Below are the code and all the weights of a small trained network. Each question names an input and a target symbol and asks about switching units off, where a switched-off unit gives its printed mean instead of its output.

import numpy as np


def w(rows, s, z=0):
    codes = np.array(rows[::2]) - 128.0
    scale = np.full(codes.shape[1], s)
    scale[-1] = z or s
    return codes * scale


def f(y):
    return np.maximum(y, 0)


def softmax(a):
    e = np.exp(a - a.max(-1, keepdims=True))
    return e / e.sum(-1, keepdims=True)


def log_softmax(a):
    a = a - a.max(-1, keepdims=True)
    return a - np.log(np.exp(a).sum(-1, keepdims=True))


def net(x, mask):
    ids = ['βδημξπστφω'.index(c) for c in x.split()]
    T = len(ids)
    res = E[ids] + P[:T]
    u = 0
    for l in range(2):
        q, k, v = (res @ M[l].T for M in (Q, K, V))
        z = softmax(np.where(np.tri(T) > 0, q @ k.T / 2**0.5, -1e9)) @ v
        res = res + np.where(mask[u], z, O[l][:, -1]) @ O[l][:, :-1]
        u += 1
        y = f(res @ A[l][:, :-1].T + A[l][:, -1])
        res = res + np.where(mask[u : u + 12], y, B[l][:, -1]) @ B[l][:, :-1]
        u += 12
    return log_softmax(res[-1] @ U[:, :-1].T + U[:, -1])


Q, K, V, O, A, B = {}, {}, {}, {}, {}, {}
E = w([
[144,152,203,105,63,199],'β',
[211,21,83,242,124,179],'δ',
[99,180,175,111,162,55],'η',
[122,255,145,143,52,128],'μ',
[56,86,171,119,202,138],'ξ',
[155,124,208,55,136,134],'π',
[65,73,206,90,126,222],'σ',
[139,170,179,100,107,110],'τ',
[92,152,133,232,89,154],'φ',
[23,104,156,231,113,241],'ω',
],0.016)
P = w([
[127,31,70,108,2,74],'0',
[113,193,174,176,162,199],'1',
[120,195,172,158,170,192],'2',
[116,208,177,159,156,192],'3',
[119,208,179,162,161,192],'4',
[114,202,179,165,161,196],'5',
[103,206,161,158,158,189],'6',
[107,207,178,158,164,190],'7',
[114,209,182,147,168,183],'8',
[112,202,182,162,171,182],'9',
[125,198,180,168,169,181],'10',
[121,197,192,158,176,182],'11',
],0.0074)
Q[0] = w([
[63,166,195,128,77,128],'0.h0',
[155,92,2,63,87,38],'0.h0',
],0.0096)
K[0] = w([
[124,93,71,105,110,106],'0.h0',
[46,184,254,118,135,150],'0.h0',
],0.011)
V[0] = w([
[173,88,111,134,181,255],'0.h0',
[214,72,80,138,139,67],'0.h0',
],0.0061)
O[0] = w([
[161,55,4,101,117,104,215],'0.h0',
[114,62,140,102,59,53,6],'0.h0',
],0.013,0.0022)
A[0] = w([
[122,192,82,121,243,52,99],'0.n0',
[108,115,200,135,127,122,2],'0.n1',
[60,42,173,29,162,23,178],'0.n2',
[193,233,124,139,137,138,106],'0.n3',
[109,46,141,146,41,108,147],'0.n4',
[20,157,214,111,118,161,53],'0.n5',
[186,188,100,254,192,179,65],'0.n6',
[46,114,97,136,179,93,64],'0.n7',
[123,164,99,130,15,41,39],'0.n8',
[132,196,160,49,214,164,87],'0.n9',
[176,134,112,160,226,137,163],'0.n10',
[118,170,107,23,59,133,148],'0.n11',
],0.0087,0.0027)
B[0] = w([
[170,63,119,96,47,194,140],'0.n0',
[116,108,124,119,136,72,158],'0.n1',
[104,133,3,82,192,69,147],'0.n2',
[71,63,129,147,235,175,178],'0.n3',
[152,224,93,90,167,250,162],'0.n4',
[199,170,119,127,192,44,252],'0.n5',
[153,123,136,81,154,117,245],'0.n6',
[118,155,140,154,77,83,142],'0.n7',
[193,78,96,182,80,130,143],'0.n8',
[95,158,79,243,124,150,193],'0.n9',
[143,143,167,131,142,210,161],'0.n10',
[149,35,209,89,146,59,149],'0.n11',
],0.0073,0.013)
Q[1] = w([
[212,55,63,127,138,178],'1.h0',
[190,205,168,129,255,185],'1.h0',
],0.0068)
K[1] = w([
[103,58,102,189,123,230],'1.h0',
[104,128,76,2,26,141],'1.h0',
],0.0094)
V[1] = w([
[53,112,58,154,212,94],'1.h0',
[120,101,149,1,158,75],'1.h0',
],0.0081)
O[1] = w([
[37,129,174,102,16,126,110],'1.h0',
[96,4,175,185,171,137,3],'1.h0',
],0.013,0.0037)
A[1] = w([
[97,86,136,156,96,128,57],'1.n0',
[42,129,201,144,85,161,112],'1.n1',
[98,100,118,176,47,134,110],'1.n2',
[181,105,129,200,139,76,110],'1.n3',
[192,148,132,144,40,80,176],'1.n4',
[130,145,156,87,174,132,190],'1.n5',
[145,82,122,180,134,209,157],'1.n6',
[102,68,94,157,90,120,133],'1.n7',
[134,228,103,7,120,141,56],'1.n8',
[136,136,191,137,138,153,205],'1.n9',
[56,158,156,121,132,224,144],'1.n10',
[181,79,105,80,71,189,1],'1.n11',
],0.011,0.0078)
B[1] = w([
[91,159,69,119,152,210,142],'1.n0',
[132,107,40,184,211,115,159],'1.n1',
[196,197,151,196,142,159,139],'1.n2',
[106,163,209,102,149,203,174],'1.n3',
[136,141,147,100,147,39,151],'1.n4',
[169,67,92,128,51,96,191],'1.n5',
[98,109,106,50,82,127,185],'1.n6',
[151,193,99,144,56,214,141],'1.n7',
[100,54,157,201,95,167,254],'1.n8',
[150,125,65,88,80,70,194],'1.n9',
[74,193,173,69,134,109,203],'1.n10',
[141,139,222,103,254,104,146],'1.n11',
],0.0082,0.023)
U = w([
[61,140,114,144,111,58,220],'β',
[114,248,137,82,113,61,121],'δ',
[86,161,21,145,99,137,50],'η',
[51,191,39,1,100,75,206],'μ',
[73,184,164,120,72,180,150],'ξ',
[158,140,93,230,62,129,143],'π',
[93,123,105,129,85,113,141],'σ',
[71,71,128,167,117,180,4],'τ',
[161,166,85,99,138,191,154],'φ',
[92,115,252,139,132,120,77],'ω',
],0.0073,0.0038)

Each question gives the input, a string of symbols that net reads in full, and the target symbol t.
The units are the heads (2 rows each of Q, K, V and O) and the neurons (one row each of A and B). Each row of codes is followed by its name. A weight is (code - 128) times the scale printed after its matrix; where a second scale follows, it is the last column's (O, A, B and U).
mask holds one flag per unit, layer by layer, with each layer's heads first. A switched-off unit (its flag False) gives its mean, the last column of its rows in O or B, instead of its output. The means were averaged over made-up inputs and are rounded, as every weight is.
A unit's drop is (log p(t) with every unit on - log p(t) with that unit switched off) / (log p(t) with every unit on - log p(t) with every unit switched off).
The circuit of an input: a set's keep is (log p(t) with only the set's units on - log p(t) with every unit switched off) / (log p(t) with every unit on - log p(t) with every unit switched off). Starting from the 12 units with the biggest drops (on a tie, the unit counted first), units are removed one at a time, each time the one whose removal leaves the highest keep (on an exact tie, the one counted first), for as long as the keep stays at least 0.8.
units of the circuit, in order: the units of the circuit, biggest drop first
unit that matters most: the unit with the biggest drop
top k neurons: the k neurons with the biggest drops, biggest first
top k neurons in layer l: the k neurons of layer l with the biggest drops, biggest first
input ω ω ξ σ ω ω ω τ, target ξ: units of the circuit, in order	1.h0, 0.h0, 1.n8, 0.n5
input τ ω ω β ω τ ω π, target ω: top 3 neurons	1.n3, 0.n9, 0.n11
input π φ σ β ω, target τ: top neuron	0.n2
input ω ξ β σ δ ω ξ π σ β τ, target β: top 2 neurons	1.n8, 1.n4
input π β ξ ω σ φ ω β σ, target τ: top 2 neurons	0.n2, 0.n9
input σ ω ω ω τ, target μ: top 4 neurons	1.n8, 1.n6, 0.n5, 1.n10
input ω σ δ β ω σ, target τ: top 3 neurons	1.n8, 0.n2, 0.n4
input φ β ω, target π: top 2 neurons	0.n5, 1.n8
input ω φ ω ξ τ, target ξ: units of the circuit, in order	1.h0, 0.h0, 1.n8
input ω π β, target ξ: top 2 neurons	1.n8, 1.n10
input μ β σ μ β, target δ: top 2 neurons in layer 1	1.n8, 1.n9
input σ φ β, target μ: top 2 neurons	1.n8, 1.n6
input φ β β σ τ ω τ β ω σ φ, target π: top 4 neurons	1.n8, 0.n9, 1.n10, 0.n3
input ξ ω ω β β β, target η: unit that matters most	1.n1
input β μ β σ ω η β μ, target φ: units of the circuit, in order	1.h0, 1.n8, 0.n3, 1.n10
input φ ω μ β φ π τ ω φ, target π: top 3 neurons	1.n8, 1.n10, 0.n9
input δ ω σ β σ ω β, target ω: top 3 neurons in layer 0	0.n4, 0.n11, 0.n5
input φ φ σ ω τ τ, target π: top 2 neurons in layer 1	1.n8, 1.n10
input η ω μ η, target β: top 3 neurons in layer 1	1.n1, 1.n8, 1.n9
input τ β β σ τ β ω ω ω ω, target ω: top 2 neurons in layer 0	0.n5, 0.n9
input ξ π ω β ω ω π δ, target φ: unit that matters most	0.h0
